Below are the code and all the weights of a small trained network. Each question names an input and a target symbol and asks about switching units off, where a switched-off unit gives its printed mean instead of its output.

import numpy as np


def w(rows, s, z=0):
    codes = np.array(rows[::2]) - 128.0
    scale = np.full(codes.shape[1], s)
    scale[-1] = z or s
    return codes * scale


def norm(h):
    return h / np.sqrt((h * h).mean(-1, keepdims=True) + 1e-5)


def f(y):
    return np.maximum(y, 0)


def softmax(a):
    e = np.exp(a - a.max(-1, keepdims=True))
    return e / e.sum(-1, keepdims=True)


def log_softmax(a):
    a = a - a.max(-1, keepdims=True)
    return a - np.log(np.exp(a).sum(-1, keepdims=True))


def net(x, mask):
    ids = ['αγδζλμφ'.index(c) for c in x.split()]
    T = len(ids)
    res = E[ids] + P[:T]
    r = norm(res)
    for j in range(3):
        rows = slice(2 * j, 2 * j + 2)
        q, k, v = (r @ M[0][rows].T for M in (Q, K, V))
        z = softmax(np.where(np.tri(T) > 0, q @ k.T / 2**0.5, -1e9)) @ v
        o = O[0][rows]
        res = res + np.where(mask[j], z, o[:, -1]) @ o[:, :-1]
    y = f(norm(res) @ A[0][:, :-1].T + A[0][:, -1])
    res = res + np.where(mask[3:7], y, B[0][:, -1]) @ B[0][:, :-1]
    return log_softmax(norm(res)[-1] @ U[:, :-1].T + U[:, -1])


Q, K, V, O, A, B = {}, {}, {}, {}, {}, {}
E = w([
[143,120,94,170,239],'α',
[114,125,99,34,148],'γ',
[83,192,138,214,243],'δ',
[147,114,90,15,179],'ζ',
[178,249,104,65,199],'λ',
[70,145,127,178,201],'μ',
[133,185,103,40,191],'φ',
],0.015)
P = w([
[91,116,63,150,61],'0',
[23,185,145,57,155],'1',
[173,138,20,146,249],'2',
[58,177,172,71,141],'3',
[180,127,43,130,208],'4',
[73,172,195,78,140],'5',
[201,138,61,90,169],'6',
[94,173,227,83,138],'7',
[195,122,56,122,182],'8',
[134,161,255,107,122],'9',
[198,118,71,123,141],'10',
[83,171,229,46,126],'11',
],0.016)
Q[0] = w([
[238,137,36,124,190],'h0',
[2,165,251,106,90],'h0',
[129,140,44,127,125],'h1',
[128,122,149,157,83],'h1',
[127,120,134,112,168],'h2',
[155,136,57,151,116],'h2',
],0.092)
K[0] = w([
[158,114,240,113,91],'h0',
[78,132,2,139,76],'h0',
[148,150,218,65,101],'h1',
[114,178,74,74,129],'h1',
[149,158,165,77,71],'h2',
[164,89,212,175,144],'h2',
],0.067)
V[0] = w([
[43,198,176,222,86],'h0',
[62,7,153,84,3],'h0',
[108,40,140,130,123],'h1',
[107,163,83,138,27],'h1',
[118,95,51,154,83],'h2',
[140,106,125,81,187],'h2',
],0.047)
O[0] = w([
[107,29,221,70,128,108],'h0',
[40,151,232,252,146,6],'h0',
[109,168,78,127,111,55],'h1',
[222,135,126,162,115,2],'h1',
[82,105,113,64,131,57],'h2',
[107,127,109,172,88,245],'h2',
],0.034,0.024)
A[0] = w([
[65,175,195,155,164,74],'n0',
[198,127,109,118,38,157],'n1',
[30,160,102,123,180,135],'n2',
[139,80,238,154,2,8],'n3',
],0.053,0.011)
B[0] = w([
[105,18,90,97,197,188],'n0',
[53,172,201,194,134,255],'n1',
[237,134,168,128,94,218],'n2',
[125,203,26,253,38,156],'n3',
],0.044,0.034)
U = w([
[70,161,67,83,160,207],'α',
[146,106,86,172,202,157],'γ',
[96,70,248,92,179,147],'δ',
[143,203,18,185,96,4],'ζ',
[207,167,186,111,152,126],'λ',
[106,72,167,148,54,46],'μ',
[56,194,231,129,139,177],'φ',
],0.011,0.0038)

Each question gives the input, a string of symbols that net reads in full, and the target symbol t.
The units are the heads (2 rows each of Q, K, V and O) and the neurons (one row each of A and B). Each row of codes is followed by its name. A weight is (code - 128) times the scale printed after its matrix; where a second scale follows, it is the last column's (O, A, B and U).
mask holds one flag per unit, heads first, then neurons. A switched-off unit (its flag False) gives its mean, the last column of its rows in O or B, instead of its output. The means were averaged over made-up inputs and are rounded, as every weight is.
A unit's drop is (log p(t) with every unit on - log p(t) with that unit switched off) / (log p(t) with every unit on - log p(t) with every unit switched off).
The circuit of an input: a set's keep is (log p(t) with only the set's units on - log p(t) with every unit switched off) / (log p(t) with every unit on - log p(t) with every unit switched off). Starting from all 7 units, units are removed one at a time, each time the one whose removal leaves the highest keep (on an exact tie, the one counted first), for as long as the keep stays at least 0.8.
units of the circuit, in order: the units of the circuit, biggest drop first
most important unit: the unit with the biggest drop
k most important neurons: the k neurons with the biggest drops, biggest first
which heads matter: for each layer, one digit per head in row order, 1 if its drop is at least 0.15 and else 0, layers parted by /
input φ μ ζ λ, target λ: units of the circuit, in order -> (n2 h2 h0)
input ζ μ ζ α ζ φ λ α ζ γ γ, target γ: units of the circuit, in order -> (h0 n0 n1)
input φ ζ α φ α ζ μ α α ζ, target λ: most important unit -> n2
input μ α φ ζ α α γ α, target ζ: units of the circuit, in order -> (n3 h0 h1)
input φ ζ α α α λ λ α ζ, target α: units of the circuit, in order -> (h0 h1)
input μ α α α μ α λ λ γ, target λ: units of the circuit, in order -> (h0 h2 h1 n1)
input γ δ ζ φ α ζ ζ φ φ φ φ φ, target δ: 2 most important neurons -> (n0 n2)
input φ α α μ φ, target μ: units of the circuit, in order -> (h0 n3 h2)
input α μ α ζ δ ζ φ μ α φ α, target φ: which heads matter -> 001
input ζ α ζ φ α α μ ζ, target γ: 3 most important neurons -> (n0 n1 n2)
input γ μ φ, target μ: 3 most important neurons -> (n3 n0 n2)
input α α γ α α μ γ δ μ γ α, target γ: units of the circuit, in order -> (h0 n1 n0)
input γ γ μ γ α μ λ ζ δ μ, target δ: which heads matter -> 101
input ζ α μ δ δ φ α μ δ μ, target γ: which heads matter -> 100
input φ ζ α λ, target λ: most important neuron -> (n2)
input δ γ μ φ α δ γ φ δ γ φ, target γ: which heads matter -> 101
input α α α φ ζ ζ α δ γ φ φ, target φ: which heads matter -> 001
input ζ λ ζ φ φ α φ λ α, target λ: 3 most important neurons -> (n0 n3 n1)
input ζ φ λ α γ α φ γ μ α φ α, target γ: 2 most important neurons -> (n0 n1)
input φ γ φ, target γ: 3 most important neurons -> (n1 n0 n3)
input ζ γ α ζ δ ζ λ λ φ, target λ: 3 most important neurons -> (n0 n3 n1)
input γ α α δ ζ ζ φ α ζ μ λ, target μ: most important unit -> h0
input ζ γ α λ ζ φ α φ α δ φ γ, target γ: 3 most important neurons -> (n0 n1 n2)
input α λ μ, target λ: 2 most important neurons -> (n0 n3)
input φ δ φ λ φ α ζ φ α μ δ γ, target λ: 2 most important neurons -> (n2 n1)
